Here is a tiny trained network, its code and every weight. The questions are about switching its units off for an input and a class, where a switched-off unit gives its printed mean instead of its output.

import numpy as np


def w(rows, s, z=0):
    codes = np.array(rows[::2]) - 128.0
    scale = np.full(codes.shape[1], s)
    scale[-1] = z or s
    return codes * scale


def f(y):
    return np.maximum(y, 0)


def log_softmax(a):
    a = a - a.max(-1, keepdims=True)
    return a - np.log(np.exp(a).sum(-1, keepdims=True))


def net(x, mask):
    res = np.array(x, float).reshape(1, 8) / 4 @ E
    y = f(res @ A[0][:, :-1].T + A[0][:, -1])
    res = res + np.where(mask, y, B[0][:, -1]) @ B[0][:, :-1]
    return log_softmax(res[-1] @ U[:, :-1].T + U[:, -1])


A, B = {}, {}
E = w([
[166,117,158,66,76,117,106,179,154,61,132],'x0',
[85,167,71,48,118,125,59,118,85,132,147],'x1',
[124,76,113,94,47,134,176,61,205,152,93],'x2',
[154,76,126,138,83,190,144,106,190,124,160],'x3',
[137,68,163,147,102,138,169,134,180,82,125],'x4',
[146,130,117,122,207,148,173,100,83,140,253],'x5',
[65,81,161,39,163,116,219,176,93,86,69],'x6',
[137,193,133,82,75,224,136,92,164,150,83],'x7',
],0.007)
A[0] = w([
[171,119,137,4,123,169,231,91,147,160,193,196],'N1',
[104,132,129,30,99,216,111,137,137,39,201,188],'N2',
[152,181,163,95,109,62,102,206,111,61,24,87],'N3',
[93,208,109,62,58,140,118,57,155,196,37,206],'N4',
[93,160,121,63,169,75,124,134,49,118,163,34],'N5',
[127,38,132,142,63,129,201,62,241,136,98,129],'N6',
[112,131,101,73,180,59,136,120,54,133,168,51],'N7',
[187,138,113,209,114,97,58,100,149,139,230,253],'N8',
],0.013,0.0041)
B[0] = w([
[223,189,166,133,102,119,152,156,193,109,135,222],'N1',
[227,174,140,126,91,98,147,131,214,133,100,208],'N2',
[153,123,132,74,54,90,147,140,216,125,70,209],'N3',
[148,248,92,165,177,146,35,119,70,115,112,250],'N4',
[62,30,128,150,137,106,168,107,106,137,122,196],'N5',
[129,69,148,72,68,97,160,169,219,117,60,250],'N6',
[27,117,170,105,138,117,195,148,95,138,148,194],'N7',
[164,245,130,88,111,97,126,134,134,134,254,216],'N8',
],0.012,0.016)
U = w([
[124,35,72,179,150,204,96,98,122,123,152,53],'0',
[2,70,98,102,155,76,153,132,33,159,193,80],'1',
[133,184,155,202,241,141,211,127,62,166,211,144],'2',
[88,160,35,175,201,173,55,99,42,114,32,42],'3',
[99,35,150,72,74,80,192,194,212,94,46,76],'4',
[205,204,78,108,90,99,79,151,187,122,152,252],'5',
],0.0052,0.0042)

Each question gives the input, the list of numbers given to net, and the class t.
The units are the neurons (one row each of A and B). Each row of codes is followed by its name. A weight is (code - 128) times the scale printed after its matrix; where a second scale follows, it is the last column's (A, B and U).
mask holds one flag per neuron, in row order. A switched-off neuron (its flag False) gives its mean, the last column of its row in B, instead of its output. The means were averaged over made-up inputs and are rounded, as every weight is.
A unit's drop is (log p(t) with every unit on - log p(t) with that unit switched off) / (log p(t) with every unit on - log p(t) with every unit switched off).
The circuit of an input: a set's keep is (log p(t) with only the set's units on - log p(t) with every unit switched off) / (log p(t) with every unit on - log p(t) with every unit switched off). Starting from all 8 units, units are removed one at a time, each time the one whose removal leaves the highest keep (on an exact tie, the one counted first), for as long as the keep stays at least 0.8.
circuit, biggest first: the units of the circuit, biggest drop first
most important unit: the unit with the biggest drop
top k neurons: the k neurons with the biggest drops, biggest first
drop when u is switched off: that unit's drop, to one decimal
input [-2,5,-3,0,8,1,-3,-3], class 2: circuit, biggest first	(N6, N3)
input [-2,-8,-1,4,-8,6,1,-2], class 2: most important unit	N6
input [-6,5,3,3,0,1,0,-4], class 1: circuit, biggest first	(N2, N1, N3)
input [3,3,8,-6,-6,5,6,-7], class 1: circuit, biggest first	(N6, N7)
input [-1,-1,-5,-2,0,8,7,-2], class 1: circuit, biggest first	(N5, N7)
input [-2,-1,-3,0,1,2,-5,-7], class 2: top 2 neurons	(N6, N3)
input [-4,-2,-2,0,3,-3,-1,-7], class 2: top 4 neurons	(N6, N3, N2, N1)
input [1,8,-3,-1,6,-2,1,-6], class 4: top 2 neurons	(N4, N3)
input [7,-4,-1,1,3,-1,0,6], class 4: top 3 neurons	(N8, N6, N4)
input [-1,6,5,-2,-2,-6,-6,6], class 3: circuit, biggest first	(N4, N1)
input [6,1,-3,-6,8,-4,0,-2], class 4: top 2 neurons	(N4, N3)
input [-3,5,6,-4,-5,1,-3,-1], class 3: top 2 neurons	(N4, N1)
input [0,6,-8,2,7,1,4,-6], class 4: top 2 neurons	(N4, N8)
input [4,-7,4,7,-3,-2,-2,1], class 4: most important unit	N6
input [5,-8,2,-2,3,1,-3,5], class 4: top 2 neurons	(N6, N4)
input [5,3,-4,0,-8,-5,-1,-4], class 4: top 2 neurons	(N3, N4)
input [-2,-5,-5,1,5,5,-7,-8], class 2: top 3 neurons	(N6, N3, N2)
input [-3,3,0,-7,7,0,-4,6], class 3: drop when N1 is switched off	0.2
input [-6,6,7,-8,-4,-4,-8,2], class 3: drop when N1 is switched off	0.1
input [-4,8,2,-8,-8,-5,7,4], class 3: circuit, biggest first	(N4)
input [0,-7,-5,-1,3,5,0,-3], class 2: drop when N6 is switched off	0.2
